Below is a small trained network, with its code and all its weights. Each question gives an input and a class and asks what happens when units are switched off, that is, made to give their printed mean instead of their output.

import numpy as np


def w(rows, s, z=0):
    codes = np.array(rows[::2]) - 128.0
    scale = np.full(codes.shape[1], s)
    scale[-1] = z or s
    return codes * scale


def f(y):
    return y / 2 * (1 + np.tanh(0.7978845608 * (y + 0.044715 * y**3)))


def log_softmax(a):
    a = a - a.max(-1, keepdims=True)
    return a - np.log(np.exp(a).sum(-1, keepdims=True))


def net(x, mask):
    res = np.array(x, float).reshape(1, 7) / 4 @ E
    y = f(res @ A[0][:, :-1].T + A[0][:, -1])
    res = res + np.where(mask, y, B[0][:, -1]) @ B[0][:, :-1]
    return log_softmax(res[-1] @ U[:, :-1].T + U[:, -1])


A, B = {}, {}
E = w([
[165,48,89,122,242,231],'x0',
[150,56,12,136,2,139],'x1',
[249,212,140,221,98,196],'x2',
[127,129,125,129,130,127],'x3',
[25,75,199,242,86,198],'x4',
[126,129,128,127,127,129],'x5',
[126,128,126,129,128,128],'x6',
],0.0061)
A[0] = w([
[140,62,38,136,37,141,68],'n1',
[138,64,36,137,37,141,69],'n2',
[229,191,62,35,152,65,135],'n3',
[167,47,86,124,221,221,89],'n4',
[139,59,33,140,35,139,65],'n5',
[54,93,180,232,91,175,139],'n6',
[222,190,68,45,154,70,145],'n7',
[93,205,242,117,230,126,93],'n8',
[226,186,58,42,155,59,141],'n9',
[232,200,136,217,108,180,80],'n10',
[227,196,135,210,112,181,76],'n11',
[175,42,86,124,222,221,94],'n12',
[101,211,150,142,27,30,28],'n13',
[141,61,26,136,24,144,55],'n14',
[47,94,185,236,84,183,142],'n15',
[238,209,139,218,113,190,60],'n16',
[140,65,42,136,44,139,70],'n17',
[229,197,138,209,107,187,74],'n18',
[175,39,80,126,239,231,79],'n19',
[3,26,129,27,163,81,123],'n20',
[101,211,150,140,31,35,36],'n21',
[178,34,83,125,232,224,87],'n22',
[112,178,153,133,81,78,2],'n23',
[92,199,252,114,238,122,83],'n24',
[53,96,185,231,87,180,143],'n25',
],0.0052,0.00096)
B[0] = w([
[205,160,117,207,189,100,200],'n1',
[207,161,115,206,190,98,200],'n2',
[146,34,186,53,149,248,251],'n3',
[93,212,189,127,41,112,211],'n4',
[202,156,116,205,187,99,204],'n5',
[160,32,173,51,163,240,218],'n6',
[141,40,180,57,149,238,239],'n7',
[241,168,91,247,226,85,215],'n8',
[145,38,188,50,145,251,249],'n9',
[25,80,31,62,137,52,228],'n10',
[39,93,47,83,136,50,220],'n11',
[92,205,187,124,46,116,215],'n12',
[109,201,204,119,47,148,205],'n13',
[213,162,116,211,188,97,212],'n14',
[154,43,165,62,158,231,229],'n15',
[50,90,44,88,143,49,236],'n16',
[200,159,118,199,184,103,193],'n17',
[22,82,28,62,136,37,224],'n18',
[90,228,198,125,30,110,228],'n19',
[5,103,3,83,142,3,255],'n20',
[108,198,204,124,46,151,202],'n21',
[90,212,192,128,38,113,224],'n22',
[135,160,164,134,101,145,145],'n23',
[238,170,91,246,220,82,222],'n24',
[155,48,171,58,160,229,222],'n25',
],0.0055,0.0043)
U = w([
[153,26,171,87,147,231,246],'0',
[34,98,33,100,133,44,170],'1',
[230,183,119,208,197,100,72],'2',
[103,238,205,125,4,133,2],'3',
],0.012,0.00058)

Each question gives the input, the list of numbers given to net, and the class t.
The units are the neurons (one row each of A and B). Each row of codes is followed by its name. A weight is (code - 128) times the scale printed after its matrix; where a second scale follows, it is the last column's (A, B and U).
mask holds one flag per neuron, in row order. A switched-off neuron (its flag False) gives its mean, the last column of its row in B, instead of its output. The means were averaged over made-up inputs and are rounded, as every weight is.
A unit's drop is (log p(t) with every unit on - log p(t) with that unit switched off) / (log p(t) with every unit on - log p(t) with every unit switched off).
The circuit of an input: a set's keep is (log p(t) with only the set's units on - log p(t) with every unit switched off) / (log p(t) with every unit on - log p(t) with every unit switched off). Starting from the 12 units with the biggest drops (on a tie, the unit counted first), units are removed one at a time, each time the one whose removal leaves the highest keep (on an exact tie, the one counted first), for as long as the keep stays at least 0.8.
units of the circuit, in order: the units of the circuit, biggest drop first
top k neurons: the k neurons with the biggest drops, biggest first
drop of u: that unit's drop, to one decimal
input [-3,7,0,-6,6,6,-6], class 2: units of the circuit, in order -> [n14, n2]
input [6,0,5,7,3,-3,-3], class 3: units of the circuit, in order -> [n19, n22]
input [-6,-7,-4,-8,-1,-1,-3], class 2: units of the circuit, in order -> [n24]
input [2,-5,-4,4,-2,2,-7], class 2: units of the circuit, in order -> [n24, n8]
input [0,6,-6,4,7,1,8], class 0: top 2 neurons -> [n6, n15]
input [6,-8,-2,1,7,1,-7], class 2: top 2 neurons -> [n24, n8]
input [4,3,-7,6,-7,8,-8], class 0: top 2 neurons -> [n9, n3]
input [-7,0,-5,5,-6,0,3], class 3: top 2 neurons -> [n13, n21]
input [-3,7,-7,-6,-8,1,-6], class 0: drop of n7 -> 0.1
input [1,6,-2,-1,-5,7,-8], class 2: drop of n2 -> 0.2
input [-8,1,8,7,-3,-2,5], class 1: drop of n13 -> -0.1
input [-6,-7,-3,4,5,-3,-6], class 2: drop of n8 -> 0.4
